Here is a tiny trained network, its code and every weight. The questions are about switching its units off for an input and a class, where a switched-off unit gives its printed mean instead of its output.

import numpy as np


def w(rows, s, z=0):
    codes = np.array(rows[::2]) - 128.0
    scale = np.full(codes.shape[1], s)
    scale[-1] = z or s
    return codes * scale


def f(y):
    return y / 2 * (1 + np.tanh(0.7978845608 * (y + 0.044715 * y**3)))


def log_softmax(a):
    a = a - a.max(-1, keepdims=True)
    return a - np.log(np.exp(a).sum(-1, keepdims=True))


def net(x, mask):
    res = np.array(x, float).reshape(1, 5) / 4 @ E
    y = f(res @ A[0][:, :-1].T + A[0][:, -1])
    res = res + np.where(mask, y, B[0][:, -1]) @ B[0][:, :-1]
    return log_softmax(res[-1] @ U[:, :-1].T + U[:, -1])


A, B = {}, {}
E = w([
[167,78,214,169,61,203,164],'x0',
[74,72,116,65,102,182,31],'x1',
[113,217,112,223,122,204,79],'x2',
[128,124,127,130,127,125,130],'x3',
[148,175,119,82,1,64,111],'x4',
],0.0072)
A[0] = w([
[173,98,209,155,83,160,128,106],'n0',
[108,85,123,88,96,183,50,148],'n1',
[54,105,140,75,80,165,52,138],'n2',
[147,191,102,174,116,168,80,93],'n3',
[111,203,130,166,117,165,97,88],'n4',
[138,118,235,145,64,172,136,116],'n5',
[125,72,193,180,68,148,137,77],'n6',
[89,87,113,99,116,176,66,118],'n7',
[152,71,172,176,67,161,136,100],'n8',
[115,177,105,196,104,155,90,79],'n9',
[140,55,108,69,140,68,196,196],'n10',
[74,168,75,110,168,89,120,46],'n11',
[95,142,71,134,163,63,90,40],'n12',
[168,181,163,164,132,76,175,105],'n13',
[115,206,117,194,131,159,111,112],'n14',
[93,165,63,116,160,82,101,39],'n15',
[215,199,145,147,136,93,177,60],'n16',
[84,183,80,183,106,186,114,93],'n17',
[150,179,101,83,5,112,125,66],'n18',
[126,173,81,113,2,83,134,40],'n19',
[121,178,76,98,169,85,85,3],'n20',
[79,88,98,90,94,166,55,81],'n21',
],0.0067,0.0024)
B[0] = w([
[195,170,41,73,153,128,128,214],'n0',
[116,201,160,174,176,26,194,234],'n1',
[115,172,173,192,139,52,168,248],'n2',
[154,43,212,73,73,115,83,222],'n3',
[168,51,194,59,64,121,84,213],'n4',
[208,173,20,81,144,138,125,240],'n5',
[254,218,65,57,164,150,110,198],'n6',
[92,191,172,195,190,55,198,203],'n7',
[219,203,46,70,147,155,113,208],'n8',
[157,63,221,44,96,125,75,215],'n9',
[101,25,204,87,34,129,32,255],'n10',
[198,173,70,55,165,187,120,189],'n11',
[234,162,58,50,135,179,137,186],'n12',
[102,168,201,184,154,35,187,214],'n13',
[113,62,196,100,91,131,118,244],'n14',
[207,153,75,43,146,157,156,194],'n15',
[103,173,204,155,177,36,184,214],'n16',
[131,52,220,72,87,137,111,233],'n17',
[3,31,97,185,238,242,184,254],'n18',
[42,63,86,155,199,249,207,247],'n19',
[220,175,68,52,185,133,146,183],'n20',
[165,192,217,170,188,3,196,212],'n21',
],0.0056,0.003)
U = w([
[219,212,51,61,122,148,116,87],'0',
[119,129,125,148,101,124,111,251],'1',
[119,206,185,182,131,41,166,56],'2',
[134,48,189,60,53,121,76,69],'3',
[61,81,94,180,191,249,166,111],'4',
],0.011)

Each question gives the input, the list of numbers given to net, and the class t.
The units are the neurons (one row each of A and B). Each row of codes is followed by its name. A weight is (code - 128) times the scale printed after its matrix; where a second scale follows, it is the last column's (A, B and U).
mask holds one flag per neuron, in row order. A switched-off neuron (its flag False) gives its mean, the last column of its row in B, instead of its output. The means were averaged over made-up inputs and are rounded, as every weight is.
A unit's drop is (log p(t) with every unit on - log p(t) with that unit switched off) / (log p(t) with every unit on - log p(t) with every unit switched off).
The circuit of an input: a set's keep is (log p(t) with only the set's units on - log p(t) with every unit switched off) / (log p(t) with every unit on - log p(t) with every unit switched off). Starting from the 12 units with the biggest drops (on a tie, the unit counted first), units are removed one at a time, each time the one whose removal leaves the highest keep (on an exact tie, the one counted first), for as long as the keep stays at least 0.8.
circuit, biggest first: the units of the circuit, biggest drop first
k most important neurons: the k neurons with the biggest drops, biggest first
drop when u is switched off: that unit's drop, to one decimal
input [2,-2,1,-1,6], class 4: circuit, biggest first -> n18; n19
input [5,8,-8,4,-6], class 2: circuit, biggest first -> n1; n7; n21
input [4,-3,3,4,3], class 0: circuit, biggest first -> n5; n8
input [-7,5,1,-3,0], class 0: circuit, biggest first -> n12; n20
input [0,6,6,-5,6], class 2: circuit, biggest first -> n21; n2
input [6,6,5,-6,0], class 0: circuit, biggest first -> n5; n6
input [4,-1,4,-2,7], class 4: most important neuron -> n18
input [0,-6,0,-1,8], class 4: drop when n8 is switched off -> 0.0
input [7,6,-7,8,-6], class 1: drop when n11 is switched off -> 0.1
input [-6,8,-1,-6,6], class 2: 4 most important neurons -> n21; n2; n1; n7
input [-6,2,-6,2,7], class 4: drop when n18 is switched off -> 0.5
